Below are the code and all the weights of a small trained network. Each question names an input and a class and asks about switching units off, where a switched-off unit gives its printed mean instead of its output.

import numpy as np


def w(rows, s, z=0):
    codes = np.array(rows[::2]) - 128.0
    scale = np.full(codes.shape[1], s)
    scale[-1] = z or s
    return codes * scale


def norm(h):
    return h / np.sqrt((h * h).mean(-1, keepdims=True) + 1e-5)


def f(y):
    return y / 2 * (1 + np.tanh(0.7978845608 * (y + 0.044715 * y**3)))


def log_softmax(a):
    a = a - a.max(-1, keepdims=True)
    return a - np.log(np.exp(a).sum(-1, keepdims=True))


def net(x, mask):
    res = np.array(x, float).reshape(1, 2) / 4 @ E
    u = 0
    for l in range(4):
        y = f(norm(res) @ A[l][:, :-1].T + A[l][:, -1])
        res = res + np.where(mask[u : u + 3], y, B[l][:, -1]) @ B[l][:, :-1]
        u += 3
    return log_softmax(norm(res)[-1] @ U[:, :-1].T + U[:, -1])


A, B = {}, {}
E = w([
[181,164,112,176,128,199,132,123,100,103],'x0',
[119,109,7,65,78,177,154,74,138,148],'x1',
],0.015)
A[0] = w([
[119,130,211,91,194,155,86,133,124,80,158],'0.n1',
[218,163,114,178,127,146,105,115,51,144,5],'0.n2',
[30,3,193,49,52,60,121,167,234,169,154],'0.n3',
],0.0063,0.003)
B[0] = w([
[119,81,210,210,90,13,184,192,179,42,164],'0.n1',
[156,171,199,1,131,195,40,194,163,225,156],'0.n2',
[48,202,113,39,223,115,103,132,239,171,251],'0.n3',
],0.0069,0.011)
A[1] = w([
[149,114,57,69,7,139,162,7,50,134,96],'1.n1',
[255,161,134,110,116,163,77,131,18,51,3],'1.n2',
[72,158,89,82,142,148,90,104,204,157,161],'1.n3',
],0.0076,0.0035)
B[1] = w([
[168,61,94,194,136,49,185,51,48,160,207],'1.n1',
[66,119,162,44,99,136,118,163,254,93,177],'1.n2',
[227,116,119,185,17,131,127,125,4,113,254],'1.n3',
],0.0089,0.009)
A[2] = w([
[158,148,124,97,124,244,135,172,150,108,4],'2.n1',
[156,118,187,210,132,137,103,138,73,90,87],'2.n2',
[148,170,117,141,102,191,99,110,177,120,108],'2.n3',
],0.011,0.0035)
B[2] = w([
[190,184,204,58,107,189,148,136,252,193,251],'2.n1',
[101,157,4,113,72,148,164,167,4,103,254],'2.n2',
[161,83,142,90,108,131,207,177,190,142,205],'2.n3',
],0.012,0.0036)
A[3] = w([
[195,32,99,145,133,177,113,71,37,116,5],'3.n1',
[42,106,121,23,196,61,92,142,109,127,150],'3.n2',
[161,159,253,197,187,75,80,152,166,89,115],'3.n3',
],0.008,0.0016)
B[3] = w([
[233,72,56,165,83,103,191,31,166,172,220],'3.n1',
[89,178,137,139,189,169,40,171,183,157,254],'3.n2',
[142,1,93,169,144,174,235,28,128,72,228],'3.n3',
],0.012,0.0066)
U = w([
[78,71,163,186,213,109,147,130,183,88,172],'0',
[109,171,173,160,117,103,95,107,111,126,8],'1',
[118,151,158,130,138,110,98,115,104,115,2],'2',
[173,139,178,90,100,167,155,184,188,136,214],'3',
[131,123,152,189,112,109,173,196,23,50,155],'4',
[121,129,133,155,134,140,77,141,118,130,9],'5',
[182,95,70,129,77,100,164,83,91,162,200],'6',
[65,167,116,63,156,82,5,149,155,183,186],'7',
],0.017,0.0048)

Each question gives the input, the list of numbers given to net, and the class t.
The units are the neurons (one row each of A and B). Each row of codes is followed by its name. A weight is (code - 128) times the scale printed after its matrix; where a second scale follows, it is the last column's (A, B and U).
mask holds one flag per neuron, layer by layer. A switched-off neuron (its flag False) gives its mean, the last column of its row in B, instead of its output. The means were averaged over made-up inputs and are rounded, as every weight is.
A unit's drop is (log p(t) with every unit on - log p(t) with that unit switched off) / (log p(t) with every unit on - log p(t) with every unit switched off).
The circuit of an input: a set's keep is (log p(t) with only the set's units on - log p(t) with every unit switched off) / (log p(t) with every unit on - log p(t) with every unit switched off). Starting from all 12 units, units are removed one at a time, each time the one whose removal leaves the highest keep (on an exact tie, the one counted first), for as long as the keep stays at least 0.8.
circuit, biggest first: the units of the circuit, biggest drop first
most important unit: the unit with the biggest drop
k most important neurons: the k neurons with the biggest drops, biggest first
drop when u is switched off: that unit's drop, to one decimal
input [1,0], class 3: most important unit => 1.n1
input [-1,-2], class 0: circuit, biggest first => (1.n3; 0.n1)
input [-1,-8], class 4: 2 most important neurons => (2.n2; 0.n3)
input [7,3], class 3: 2 most important neurons => (1.n2; 0.n2)
input [1,-6], class 4: 2 most important neurons => (2.n2; 0.n3)
input [1,-1], class 4: 2 most important neurons => (0.n1; 1.n2)
input [0,-7], class 4: 2 most important neurons => (2.n2; 0.n3)
input [-1,-1], class 0: 2 most important neurons => (0.n1; 1.n1)
input [-4,-2], class 0: 2 most important neurons => (3.n3; 2.n2)
input [-8,7], class 7: 3 most important neurons => (0.n3; 3.n3; 3.n2)
input [-6,5], class 7: 3 most important neurons => (0.n3; 1.n1; 3.n3)
input [4,-4], class 4: 2 most important neurons => (0.n1; 2.n2)
input [-7,4], class 7: drop when 0.n3 is switched off => 2.2
input [5,2], class 3: drop when 0.n2 is switched off => 1.0
input [2,-6], class 4: drop when 2.n2 is switched off => 0.6
input [0,-3], class 4: circuit, biggest first => (2.n2)
